
[[ -66 -118 -207 -197 -133  -36  161  -78   20 -198  234 -105   39 -155
  -132   72 -165   93  -34 -228  168   -1  -16  102  304   12  110 -158
  -122 -105   73  -50   72    6  109 -172  -43  -52]
 [  67  -95   18   90   27 -134  -71  227  191  107 -163  104 -154 -170
   -68 -330 -342  -29   -9 -194  141 -257 -166  167 -105  110   45   36
    13  193  -57 -118  -49   16  227 -272   56   -3]
 [  35 -161 -278   38  309  -78  157  149  200  244   38  312 -236 -301
    -6 -411 -333 -188    2    3  362 -306  -83   53   66   14  -33    9
  -132  330    1  147  140  -59  523 -398  -39  -43]
 [  62  -32 -191   11  281   40   -2  102   23   66  141  274 -136  -78
   122 -159  -48 -198  -72  179  111 -171  144 -228  -31  -49 -189  -14
    74  273   11  257   46  -32  380 -124   -4    7]
 [  26  -39   45   94 -183  100 -135 -180 -597   32   38 -158  316  -85
  -102  240  114  167  -93  -42 -110  165  154 -342  137 -291 -168   24
   -41 -272  153   -4  123  156  -82  191  -36 -292]
 [ 116 -182    0   35 -126  -20  -16  181  180 -177 -131 -182  -93 -200
  -127 -170 -355    7  125 -265  246 -292 -298  -57  -97  209   93  -64
    36  380  -22  -95 -138    0  226 -212    7 -243]
 [  63  255 -270 -183  226   95   60   89   42  -94  432  192  -83   83
   132   41  158  -93 -194  354  -53  -46  304 -252  136 -198 -240  -86
   102  180   60  303   50   81  252 -100  -54  187]
 [ -25  266  122   98 -193   43 -187 -152 -691  155  174  -77  402   52
   -87  376  341  284 -297  102 -363  424  406  -78  162 -537 -193   50
    -4 -628  167  -40  203  292 -350  273  -59   23]
 [ -15 -164 -133    5 -198  107  182 -195 -171 -206  126 -126  256  -76
  -195  335  228  112   24   53  -27   28  142 -380  313 -163 -103 -179
   -29  111  195   99  111  -80   67  247  -84 -198]
 [ -66 -290  -70 -156  306 -252   -9 -221 -215  -60  305  299   16  -72
   401   14 -158 -420 -180  -98   32   43  204   43   58  151   13  -87
   -26  -88 -111  121    6 -258  139   71  144  -23]
 [ -29 -164 -218 -100  -77 -161  237   45  366  -15   11  149  -69 -109
  -202 -206 -190   40  -36 -138   95 -270  -94  102  357   75   40  -85
  -144  198   46 -112   60 -123  287 -214   27   80]
 [  26   41 -245 -139  323  -49  114  -73 -101   31  397  291   -3  -20
   214   -8   61 -235 -202  284  -12  -50  277 -226  205 -152 -209  -51
   -36  138   31  275  116  -57  279  -29   -8   52]
 [   0  152  216   90 -337  -15 -258  -22 -471   33  -19 -242  284  -14
  -162  222   35  332 -178 -210 -224  280  114  114   24 -272  -11   46
    24 -542   86 -243   52  287 -345  103   -4  -35]
 [ -88  -15 -109  -47 -236   87  -62 -335 -607   91  137   41  392   84
  -154  267  304  254 -255   12 -312  212  371 -408  494 -400 -285   39
  -137 -553  227  -22  243  123  -73  251   13  -93]
 [  47 -260  439  100 -290 -308 -155 -337 -514 -191  -85 -187  508   87
   125  392  142  -86 -138 -170 -455  121   80 -244   66   51  -25  -43
    55  -67  -32 -253 -150 -215 -396  659  193 -287]
 [ -68  132  -97    4 -400   26  219 -281 -313   20  152  -70  506  102
  -381  451  535  408 -218  202 -427  217  356 -296  673 -536 -235  -75
  -156 -297  308  -82  281   68 -221  388  -99   47]
 [ -43  106 -141 -148 -379 -114  164   72  397  -95    0   46   80  145
  -379  -30   86  357 -168  -88 -258 -179   41   76  523  -86  -48  -72
   -74  -28  124 -277   38   19   38  -78   39  300]
 [ -34 -197  219  221 -241  -38 -191 -302 -843  150  -83 -192  448 -199
   -85  293   38  155  -97 -242 -104  325  123 -124   70 -281  -36   59
  -111 -532  119 -141  167  114 -278  302   -7 -390]
 [ 121  117   41  -73  -21 -243   26  282  462 -107    5   69 -139   41
   -12 -236 -206  -48 -106  -39  -81 -310 -133  177    6  153   33  -40
    81  393  -96 -158 -187  -38  121 -178   83  194]
 [ -43  107 -166 -116  239 -123   18  -13  -65  127  312  364  -23   42
   159  -49   56 -129 -283  156 -117   53  329   67  181 -168 -144  -14
   -16 -155    0  131  127    0  141  -67   41  262]
 [  -3  111  -68 -140  -76  186 -245   98 -184 -255  234 -135  -57   17
    39  130  -75  113  -86 -165   56  138  156  -11 -125  -34  -18  -79
   187 -294   18   66  -71  230   26 -156  -10   44]
 [  11 -206 -169  -72    5  -57   25   57  129  -24  -15   92 -116 -141
   -66 -258 -308  -43  -10 -219  190 -268 -118  -50  131  137   -4  -22
   -71  137    0  -49   -4  -41  339 -258   59  -99]
 [ -27 -162 -119  -92 -274   47  109 -180 -136 -217   96 -136  222  -27
  -194  223  100  149  -28 -105  -60  -20   69 -295  359  -76  -73 -128
   -65  -23  151  -41   57  -42   56  137   -9 -164]
 [-350 -496 -324  -61  197   86  -58 -112  159 -115   74  677 -217  112
   125   79  196 -201  -71 -168   37  122  542  118   23  173  -28 -217
   250 -368   12  289  120 -396  340  113  163  458]
 [ 191  304  -98 -192   53 -168  238  232  343 -189  361 -149  -65 -103
    -9  -70 -181  -36  -99  162   75 -213 -142  102  144  -35   47 -123
   -40  508  -18   -7  -87   98  116 -275 -101   54]
 [ -13 -163   66  199 -300 -173  159  249  639  -53 -367   96  -41  -25
  -392 -102   13  187   77 -148  -79 -278 -121  259   83  107  117 -128
   105  392   39 -244  -66 -211   80   47   38  243]
 [ 156 -342 -193   97  261  140   79  107   49 -131   11  -10 -186 -344
    88 -176 -290 -315  245   22  496 -368 -194 -464 -206  175  -72 -104
    62  735    7  341  -57 -134  577 -180  -69 -460]
 [ 108   24   61   68 -116  -64  -72  230   88   -5  -94 -144  -54 -181
  -143 -173 -300  105   12 -203  135 -163 -207  128  -97   28   71    2
    17  150  -11 -151  -70  138   93 -244  -23  -98]
 [   8 -467  250  -13  -12 -232 -179 -284 -326 -336   15   -6  219   48
   357  252  -42 -378  -46 -229 -181    5   81 -262 -119  329   25 -123
   160  107 -129  -21 -237 -375  -80  476  239 -274]
 [  38 -150  134  109  -10 -127 -226  259   99   11 -200  -18 -196 -216
    -6 -276 -479  -35   41 -417  240 -123 -222  381 -340  228  198   13
   104    7 -127 -173 -129   56  108 -303   75  -35]
 [  62   77 -316  -79  171  327  -74   38 -138 -101  246  198  -67  112
    78   55  247  -63  -90  334  -24 -111  347 -671   65 -195 -410  -45
   182  183  128  415   52   70  407   10  -28  -10]
 [  42  -72 -230  124  391   21   88   85 -108  257  144  284 -125 -303
    96 -194 -130 -222  -24  187  305  -91   99  -79  -54 -170 -118    1
   -52  229   39  312  193    7  401 -224 -103  -92]
 [  99  462  -76 -157  -76    0   80   70  -85  -92  427 -122  158   70
   -66  217  196  190 -255  276 -220  117  221  -54  262 -368 -142  -69
    -1  -35  112   31   64  263 -117  -28 -116  158]
 [  86 -191   79  170   11    2 -225  269  154   -7 -288   89 -192  -98
   -20 -278 -275  -75   74 -214  140 -287 -145  -45 -325  205  -17   28
   197  281  -73  -30 -154  -32  279 -152   94  -75]
 [-101 -375   48  216 -161  -79  100  165  456 -211 -253   84  -90 -132
  -213   96   -4   10  190 -248  122  -67  -25  338 -169  228  243 -254
   231  272   -3  -40  -70 -317   80  121   21  171]
 [ -94 -293    8   42 -245   74  -12  139  360 -461  -87  -73 -100  -12
  -148  236   35   57  165 -289   94    2   31  170 -184  265  209 -302
   325  145   11    7 -161 -216   38  107   30  148]
 [ -86 -195 -179   46  359   36 -126 -102 -418  220  190  370  -50 -180
   226  -69  -76 -235 -132    0  173  124  309  -48  -60 -131 -131   22
    -6 -282   13  281  204  -13  274  -81   14  -35]
 [  66  163  205  133 -380  -31 -213  107 -183   48 -183 -203  211   28
  -264   57   24  350 -126 -161 -251   35   -7   13   41 -202  -61   72
    47 -217   82 -282  -21  247 -212   53   16  -16]
 [ 154  -16   80  205 -180    4  -25  168   10   62 -224 -137   71 -154
  -238 -104  -99  149   43  -43   13 -226 -167 -193  -14  -91  -79   33
    14  325   78 -103  -24   90  117  -34  -38 -209]
 [  78  186 -348 -189  252   34  149  122  197    6  354  261 -148    7
    65 -160    8 -106 -160  311   44 -221  181 -239  234 -143 -229  -45
   -14  308   57  252   84   49  408 -248  -46  143]
 [ 111   18 -251 -248  288  -82  113  197  424 -229  316  179 -290  -18
   210 -240 -237 -300  -59  116  173 -358  -31 -107   22  216  -55 -123
    84  563  -92  195 -145 -108  448 -299   42   90]
 [ 168  271  121   81 -125 -200  123  132   56   52   62 -128  185  -62
  -155   31   35  133 -134  168 -192  -82  -51   42  159 -240  -45   -9
   -56  284   56 -147    5  115 -116   40  -65    8]
 [ -69 -212   22    5   93   20 -216 -136 -596  -31  201  -89   60 -282
   176  142 -263 -106  -47 -328  270  302  100  167 -192  -27  124  -53
    -5 -479  -21   72   85  109  -28  -91  -16 -247]
 [ 143  -53  -22   65  -12   63  -74  248  148 -128  -68 -106 -149 -148
   -57 -156 -247  -25   90 -104  210 -251 -175 -113 -193  107   -6  -47
   129  380  -16   33 -127   60  257 -205  -19 -156]
 [ -95  -53 -120   32 -277   51  146 -110   27  -93   21   79  222  102
  -289  287  392  244  -87   84 -260   63  291 -175  382 -226 -134 -144
    37  -79  201   -5  142  -93  -18  281  -21  163]
 [-105 -310 -201  -97  257   27 -217    1 -131    7   95  309 -242 -127
   222 -230 -336 -233  -58 -306  276  -38  125   74 -144  193    4  -10
    69 -259  -74  148   26  -55  376 -288  119    3]
 [ -58   59  -67 -163 -332 -257   84  169  486  -15  -73   61  -59   31
  -336 -256 -246  310 -167 -352 -110 -203 -128  462  384   78  139  -23
  -118 -155    6 -432  -14   49   35 -316   94  337]
 [  15 -173 -104  -27  227  113 -192  100 -155 -144  160   44 -198 -189
   211  -58 -283 -217   42 -170  336   -6   41  -14 -325  141   38  -81
   161   12  -61  228  -58   23  277 -222    7 -130]
 [  44  220 -116 -271   66 -227   23  243  501 -129  223  224 -213  160
    76 -249 -165  -56 -240    1 -137 -247   44  239  145  134   -7  -54
    71  171 -100 -104 -139    2  171 -282  119  411]
 [ -10 -196  193   12  -56 -266  -92 -273 -316  -57   31  162  321  153
   189  209  188 -176 -229    1 -429   43  245 -242  171    1 -139  -17
    43  -59  -27  -88  -55 -247 -148  488  200  -39]
 [  56  -79    2  103   95  -21 -137  227   84   48  -86  104 -168 -143
    15 -209 -237  -70   13 -126  162 -154  -54   86 -223   69    7    8
   114  150  -46   24  -49   33  222 -203   29   -3]
 [  28 -222 -294 -134  171 -106  164  141  372  -13   63  179 -274 -244
   -22 -420 -458 -162   35 -183  370 -401 -213   62  128  227   54  -58
  -120  366  -40   29    3 -101  523 -457   27  -60]
 [ -87  -92 -334 -260  -73   83  117 -209 -156 -147  320   59   99    5
   -75  108   55   82 -137  -38    5   -6  207 -289  473 -115 -144 -102
  -125 -197  149   85  151   12  221  -60   -4  -44]
 [-162  -67 -210 -233 -224   35   27  -33  186 -278  180   89  -14  126
  -152  139   77  182 -130 -210  -94   49  218  105  297   40   26 -178
    73 -295   82  -59   23  -42   63  -42   61  295]
 [ -42  -42 -320 -203 -126 -104  381  -88  285 -105  227   84   75  -50
  -242    8   41  117 -103   46   -6 -176   55  -74  611  -93  -44 -147
  -205  180  144  -34  143  -97  227  -88  -44   92]
 [ 202    3  245  228 -386  -55  -78  237   98  -73 -352 -372  113 -141
  -331  -70 -185  249  105 -202  -18 -262 -351  -93 -100   16   34   15
    56  386   40 -290 -161  121  -43  -12  -17 -270]
 [ 119 -207  516  224 -308 -579   39 -189 -166   51 -283 -121  487  -31
   -41  128   -3  -63 -139 -135 -467  -95 -153   34  175   37   65   23
  -108  241  -62 -467 -129 -274 -386  543  180 -221]
 [  86  193  -94   31   49   45   65   43 -233   68  249  -72  101 -166
   -59   85   25   71 -100  173   63   70  111  -87  100 -325 -106  -35
   -54   28  114  123  142  198   63  -97 -143  -86]
 [ 179   21  123  -14  -70 -319   85  249  549 -133 -125   60  -69   81
   -25 -245 -148 -106  -62   30 -189 -471 -203  -28   47  222  -22  -37
    88  698 -103 -196 -257 -172  144   -6  136   94]
 [-104   40  -34  -38  -34   51 -216 -163 -633   94  244   17  186  -67
    44  203   32  115 -233 -143  -59  369  323   67   84 -290  -62   17
   -28 -713   85   16  189  226 -132    6  -12   -6]
 [-108 -276 -243 -238 -128   17   35  -21  299 -329   71  137 -127   75
   -73  -50 -110   -2  -15 -274   55 -197   50  -89  231  261   16 -164
    72   23   15  -22  -77 -179  298 -108  125  111]
 [   4 -207   84   -5   70 -228   14 -336 -425  -35  182  142  330   35
   240  249  179 -250 -203  105 -281   80  265 -312  213  -72 -158  -49
   -38    2    8   53   34 -236  -61  448  116 -155]
 [  41  239   93   47  -94  -86 -104  121 -168   98   92  -62  104  -63
   -84   34  -41  174 -181  -31 -103  125   88  216   19 -240  -11   28
     8 -228   40 -119   55  239 -140  -90  -41   99]
 [ 101  200  -75   62  106  -94   91  144   46  186  119  148   20  -76
   -50 -112   31    6 -155  241  -60 -112   96  -36  125 -248 -154   23
   -38  218   56   59   99   93  140  -94  -62   93]
 [ -39 -114  -16  -29 -351   94  -31 -361 -603 -126  111 -211  451   24
  -172  405  252  244 -127  -88 -237  196  218 -465  408 -271 -180  -48
   -98 -377  212  -61  139   65 -144  345   -7 -284]
 [ -28  176   91  114 -118  113 -189 -250 -873  113  243  -93  444   -4
    -3  489  382  192 -248  150 -297  492  460 -238  118 -552 -226   20
    14 -609  183   93  230  253 -330  356  -86 -109]
 [ 128  117 -172 -170  195 -119  144  241  424 -152  255  124 -212  -40
   105 -206 -182 -184  -71  146   92 -315  -48  -10   44  102  -39 -102
    60  532  -63  112 -115  -42  323 -268    8  133]
 [  93 -137  -99  -27  241  -35  -69  371  343 -134   48    1 -428 -321
   119 -377 -608 -232  134 -278  543 -279 -293  308 -403  332  219  -89
   119  393 -156   87 -161   18  411 -553   -8  -69]
 [-121 -212  -76   90 -156  -64  126   67  326  -81 -108  186  -17  -32
  -228   66  106   92   17 -122  -24  -39  114  197  113   41   79 -172
   103   55   69  -42   52 -204   91   84   22  245]
 [ -66 -197  -88  -85  105 -154 -112  105   43   44   49  119 -216 -248
    65 -301 -530  -89  -52 -446  327  -51 -115  456  -96  197  213  -12
   -55 -238 -104 -107    9   36  209 -438   70   25]
 [  22 -378 -189 -167  -73   58   10   48  258 -400    2  -65 -183  -99
    -7 -133 -336 -124  145 -324  285 -347 -206 -241   12  394   60 -160
    82  365  -30   33 -187 -171  419 -203   81 -219]
 [  75 -117  465  183 -355 -342  -83 -310 -486  -51 -146 -157  602  134
     0  405  308   27 -202    8 -618  119  130 -282  192 -138 -119    4
    11  -19   30 -292  -84 -175 -469  742  153 -212]]

[ -88  298   55  -46   47   35   21   13 -131   54  -99 -142  127   42
   59  113 -141   -3   45  108   52  325  328 -131  -65 -118   21  241
  -59 -116 -167] => 5
[-129  257  -23  232   22  436   -6 -111 -347    6 -107 -424 -435   44
  214   64  -28   94  136 -174  -85  510  362   64 -545 -197   48   60
    4 -519  -35] => 23
[ -13  104   66  -18 -122 -136  191   23  -41  162 -277   34  131 -145
 -335   46  -70  175 -125   85   50  -17  -26 -205  -82  100 -130   30
 -273  -60   24] => 65
[  62   88   22  -13  126  -65  126 -199  342 -184  159  248  -98  313
 -172  332  168   91  -57 -186  196 -216  -78  364  186  -69   59 -103
  101  -69 -158] => 52
[-124  190 -124   13  -95  129   22   26 -268  -74  -26 -273   13   73
  530   74  -44  -11  317  -17   19  291  509 -143 -196 -200  -27  183
   97 -235 -185] => 37
[-121  202 -243  -55   33 -116  375  140   42 -165 -156  128  -58  250
 -374  127   87  151  -79   20   77  127 -156  162    7   23 -323   76
 -410 -146 -242] => 32
[ 103  232   54  -55   -9 -130  138  -59  146  -40  -33   53  109    6
 -345  296  -69  127 -174  125  271   18  137   68   80  -42  -27   63
 -151  -40 -143] => 4
[ -74  171   75   29 -133  -92  248   47  -61  144 -293  -19  173  -33
 -210   45  -61  128  -81   26   11   90   10 -232  -18   74 -180   52
 -252 -141  -36] => 7
[ -18  -18  122   87 -106  131 -134 -192 -116   68   69 -192  102 -131
  627  109   -3  -31  313 -123   46 -185  473 -252  -96 -194  207    2
  441 -116  -33] => 17
[ 118  174    9  -10  -93 -135  211  -54  114  -17 -107   35   55 -108
 -445  272  -42  200 -202  128  291  -67   78   49    7   16 -102  -16
 -243  -89 -102] => 47
[ -59  -16  -76   68 -138  117  -45 -141 -183  -24   40 -172  -35  -92
  576   95   64    5  369  -99   76 -122  446 -118 -163 -161  115    7
  290 -210 -111] => 1
[ -57  201  161   92  101  266  -47    7 -232  155 -203 -256 -253    8
 -135  -45 -150  165 -103 -116 -225  459   80 -123 -554 -107    3   93
 -125 -183  185] => 35
[ 135 -224   65 -114  -54  -42 -152   -4   93  -91  180   55   26  127
  510    1   38  130  186 -295 -150 -307  103 -194 -249 -208   28  -96
  381  300  253] => 69
[ 334  -89  133 -165  -28 -242   25   32  364 -106  102  207   97   21
 -352  203  -54  299 -299  -73  105 -346 -143  -37 -114  -92 -114 -142
  -22  416  251] => 42
[ 169 -123 -141 -162  -34 -244  132   20  195 -114  -14  276 -122  -71
 -499  134   83  299 -159   27  153 -354 -222  145 -180   44 -129 -116
 -246  204   92] => 63
[-297  214   94  -55  237  132  -23   69 -183  114 -155  -20  -17  352
  181 -133  -55  -60  134 -158 -345  444    1 -128 -172  -82   20  259
   -9  -95  -33] => 54
[ 198  140  220   57 -121 -132  206  -86  273   14  -60   30  215  -26
 -332  305  -55  199 -287  -32  220 -196   19  -96  124  -32 -123 -125
  -52   -3   13] => 29
[-114   82  100  -62  -88  -25  -22   58 -227  198 -202  -97  195  -69
  255 -100 -120   33  161   10 -147  147  236 -398 -188  -26   -2  167
   14   -8   59] => 27
[ -67    0  -20 -130 -156  -92  -65   61 -364  264 -303  -75   34 -349
  -30 -169 -141  146  141  180  -72  120  224 -348 -422   88   36  167
 -219    4  145] => 31
[ 153   75   44  107   93   85  107 -244  267 -143   97  103 -369  127
 -418  338  136  234 -207 -209  195 -143 -109  428 -143  -72   56 -213
  -16 -180    4] => 44
[-240   94 -122  -90  110 -115  228   91  -66   76 -251  183   56   33
 -337  -31   47   60   -5  104  -33  -20 -203  -52   12   97 -142  147
 -311  -53 -176] => 40
[-156 -271 -266 -122  250  125 -161   55 -115 -156  169   57 -210  -13
  417  -99  140   13  341 -113 -161 -383    1  -51 -357 -265   49   53
  283  229  -25] => 49
[-122  177 -128    5 -107  111   49   80 -263  -91  -39 -260   31  140
  551   39  -36    7  303  -67  -41  306  452 -174 -210 -197  -89  169
   74 -203 -148] => 59
[-344 -140 -206  -36  138  138  -59   32 -325   57  -81  -24  -88  -66
  486 -196  114  -72  447  -65 -227 -166   84 -218 -260 -112   48  143
  174  -49 -113] => 58
[   8 -211  121 -117  294 -120   20   19  289   64   -2  336   92  -77
 -442   16   44  140 -230  -46  -93 -621 -490 -141  -25  -50  -44  -82
   46  432  131] => 71
[ -64  -23 -112  -55  163  179 -203 -119  -80 -165  223  -42 -265  188
  509   80   94   -9  333 -198  -55    5  287  155 -282 -259  213   71
  344  -37  -60] => 22
[ -72  297  -26  -36  -54    0   78   19 -189   47 -153 -152   60  -15
   -5  110 -126   50   56  139  100  354  347  -88 -127  -55  -20  220
 -173 -197 -161] => 2
[ -25  249  166  -66  192  -35   48  -72  142   43  -34   95   93  141
 -300  205  -77   35 -152   35   85  109   21   53   94  -58   71  132
  -53   -6 -125] => 70
[-153  111  -16  -49   98  -84  239  128   21   46 -210  118  110  114
 -287    4    2   96 -103    5  -81   -1 -219 -136    2   18 -223   94
 -244   19  -90] => 18
[ 121 -362 -100 -199  -59 -100 -356 -216 -157  115   87  140 -221 -513
  148  -39   45  156  301   97  109 -530  248  -39 -462   -5  403  -41
  218  216  214] => 26
[-210  221  117   -8  146  155   24  111 -174   88 -174  -98  -53  357
  152 -119  -82   29   50 -217 -358  502   -3 -164 -281  -97  -86  190
  -56 -108   65] => 53
[ 137  -20  273 -104   51 -231   41 -111  327  107  -19  310  180   47
 -366  156   -8  149 -221  -84   55 -336 -212  -50  127   52   64  -86
   30  233  135] => 21
[ -80  -26   10   70 -167   94  -11  -62 -177   29  -25 -170   63    8
  631    2   38   14  339 -190  -80  -65  344 -267 -161 -141   22    0
  284 -148   -5] => 12
[   5  267   97  -71   98  -93  127  -12  154  -28  -40   89  136  209
 -254  219  -61   62 -149   19  115  138   45   52  119  -55  -43  114
 -110  -19 -145] => 51
